Here is a tiny trained network, its code and every weight. The questions are about switching its units off for an input and a class, where a switched-off unit gives its printed mean instead of its output.

import numpy as np


def w(rows, s, z=0):
    codes = np.array(rows[::2]) - 128.0
    scale = np.full(codes.shape[1], s)
    scale[-1] = z or s
    return codes * scale


def norm(h):
    return h / np.sqrt((h * h).mean(-1, keepdims=True) + 1e-5)


def f(y):
    return np.maximum(y, 0)


def log_softmax(a):
    a = a - a.max(-1, keepdims=True)
    return a - np.log(np.exp(a).sum(-1, keepdims=True))


def net(x, mask):
    res = np.array(x, float).reshape(1, 5) / 4 @ E
    u = 0
    for l in range(4):
        y = f(norm(res) @ A[l][:, :-1].T + A[l][:, -1])
        res = res + np.where(mask[u : u + 6], y, B[l][:, -1]) @ B[l][:, :-1]
        u += 6
    return log_softmax(norm(res)[-1] @ U[:, :-1].T + U[:, -1])


A, B = {}, {}
E = w([
[189,143,79,199,150],'x0',
[150,51,42,190,100],'x1',
[43,212,143,141,153],'x2',
[50,135,106,76,163],'x3',
[98,151,110,158,254],'x4',
],0.0023)
A[0] = w([
[92,170,121,141,151,184],'L0N1',
[155,92,127,100,169,118],'L0N2',
[223,134,206,104,151,6],'L0N3',
[171,132,139,143,106,96],'L0N4',
[2,138,53,174,34,104],'L0N5',
[10,119,114,115,67,90],'L0N6',
],0.0046,0.0014)
B[0] = w([
[210,65,82,58,108,232],'L0N1',
[82,164,120,120,255,174],'L0N2',
[78,132,160,72,72,204],'L0N3',
[101,223,163,180,95,181],'L0N4',
[182,47,192,101,191,250],'L0N5',
[175,59,177,91,180,250],'L0N6',
],0.0042,0.0019)
A[1] = w([
[129,36,116,112,53,79],'L1N1',
[147,71,86,111,88,206],'L1N2',
[69,52,95,85,116,117],'L1N3',
[120,73,178,149,88,2],'L1N4',
[65,130,154,182,96,121],'L1N5',
[83,154,254,65,125,104],'L1N6',
],0.0037,0.00062)
B[1] = w([
[105,127,92,152,220,193],'L1N1',
[100,118,36,241,110,181],'L1N2',
[229,124,141,80,226,176],'L1N3',
[80,253,115,188,206,165],'L1N4',
[201,123,211,46,42,134],'L1N5',
[206,12,144,126,195,252],'L1N6',
],0.0039,0.0031)
A[2] = w([
[52,145,71,81,189,252],'L2N1',
[107,81,92,154,48,109],'L2N2',
[118,146,13,238,95,110],'L2N3',
[189,134,105,219,99,140],'L2N4',
[122,22,118,78,2,121],'L2N5',
[181,84,146,92,145,121],'L2N6',
],0.0042,0.0017)
B[2] = w([
[171,164,36,125,3,230],'L2N1',
[80,144,159,109,185,154],'L2N2',
[11,145,151,159,109,210],'L2N3',
[82,126,218,152,123,213],'L2N4',
[126,93,71,167,137,179],'L2N5',
[175,154,30,181,135,251],'L2N6',
],0.0048,0.0028)
A[3] = w([
[117,33,110,203,77,255],'L3N1',
[167,176,28,126,222,136],'L3N2',
[76,48,163,2,91,164],'L3N3',
[103,126,111,197,211,68],'L3N4',
[147,167,121,71,44,108],'L3N5',
[13,42,170,215,66,60],'L3N6',
],0.0043,0.00047)
B[3] = w([
[114,163,156,255,172,212],'L3N1',
[75,154,125,39,58,252],'L3N2',
[196,56,238,199,204,174],'L3N3',
[86,138,139,110,141,191],'L3N4',
[186,120,107,189,105,143],'L3N5',
[48,238,188,86,247,204],'L3N6',
],0.0044,0.0037)
U = w([
[36,196,195,253,229,194],'0',
[141,163,24,13,128,161],'1',
[224,133,206,213,18,74],'2',
[197,48,46,175,170,116],'3',
[83,72,65,188,91,1],'4',
[244,6,208,78,252,176],'5',
[177,147,67,96,43,55],'6',
],0.0062,0.0043)

Each question gives the input, the list of numbers given to net, and the class t.
The units are the neurons (one row each of A and B). Each row of codes is followed by its name. A weight is (code - 128) times the scale printed after its matrix; where a second scale follows, it is the last column's (A, B and U).
mask holds one flag per neuron, layer by layer. A switched-off neuron (its flag False) gives its mean, the last column of its row in B, instead of its output. The means were averaged over made-up inputs and are rounded, as every weight is.
A unit's drop is (log p(t) with every unit on - log p(t) with that unit switched off) / (log p(t) with every unit on - log p(t) with every unit switched off).
The circuit of an input: a set's keep is (log p(t) with only the set's units on - log p(t) with every unit switched off) / (log p(t) with every unit on - log p(t) with every unit switched off). Starting from the 12 units with the biggest drops (on a tie, the unit counted first), units are removed one at a time, each time the one whose removal leaves the highest keep (on an exact tie, the one counted first), for as long as the keep stays at least 0.8.
circuit, biggest first: the units of the circuit, biggest drop first
unit that matters most: the unit with the biggest drop
top k neurons: the k neurons with the biggest drops, biggest first
k most important neurons of layer l: the k neurons of layer l with the biggest drops, biggest first
drop when u is switched off: that unit's drop, to one decimal
input [3,-6,6,4,4], class 6: unit that matters most	L2N1
input [-6,6,8,-8,4], class 5: circuit, biggest first	L0N5, L0N1
input [-8,-1,-7,4,-8], class 3: circuit, biggest first	L2N5, L1N2, L3N1
input [0,-2,-4,-7,1], class 2: circuit, biggest first	L0N4, L0N3
input [-2,-7,4,-6,7], class 1: 3 most important neurons of layer 3	L3N2, L3N3, L3N1
input [-6,4,-6,2,0], class 1: top 3 neurons	L1N3, L3N2, L1N6
input [-6,0,-1,0,-5], class 3: 2 most important neurons of layer 2	L2N6, L2N4
input [-4,0,-3,-1,-5], class 0: 2 most important neurons of layer 2	L2N1, L2N4
input [0,8,-8,5,-1], class 0: top 3 neurons	L1N2, L2N3, L1N6
input [-7,-4,-7,0,-8], class 3: top 2 neurons	L2N5, L2N6
input [0,-6,1,-4,3], class 5: top 2 neurons	L1N6, L2N1
input [0,5,4,5,-6], class 5: top 2 neurons	L0N5, L0N6
input [4,-3,-4,4,-3], class 3: 3 most important neurons of layer 0	L0N3, L0N1, L0N4
input [-6,-7,7,5,0], class 5: most important neuron of layer 3	L3N3
input [1,-4,-6,-1,-3], class 3: top 2 neurons	L0N3, L1N6
input [-5,1,-6,-5,3], class 1: 3 most important neurons of layer 3	L3N2, L3N3, L3N6
input [-1,-3,-8,3,-4], class 3: 2 most important neurons of layer 1	L1N2, L1N6
input [-3,2,8,-6,-7], class 5: top 2 neurons	L0N5, L2N3
input [-4,7,0,7,8], class 1: drop when L1N6 is switched off	0.2
input [6,-5,-7,-4,2], class 2: unit that matters most	L3N6
input [4,-5,0,4,-8], class 3: 2 most important neurons of layer 1	L1N6, L1N3
input [1,-1,1,3,-2], class 5: drop when L0N5 is switched off	0.3
input [0,-8,3,2,-1], class 5: drop when L1N2 is switched off	0.1
input [4,-7,2,-6,7], class 1: 2 most important neurons of layer 3	L3N2, L3N1
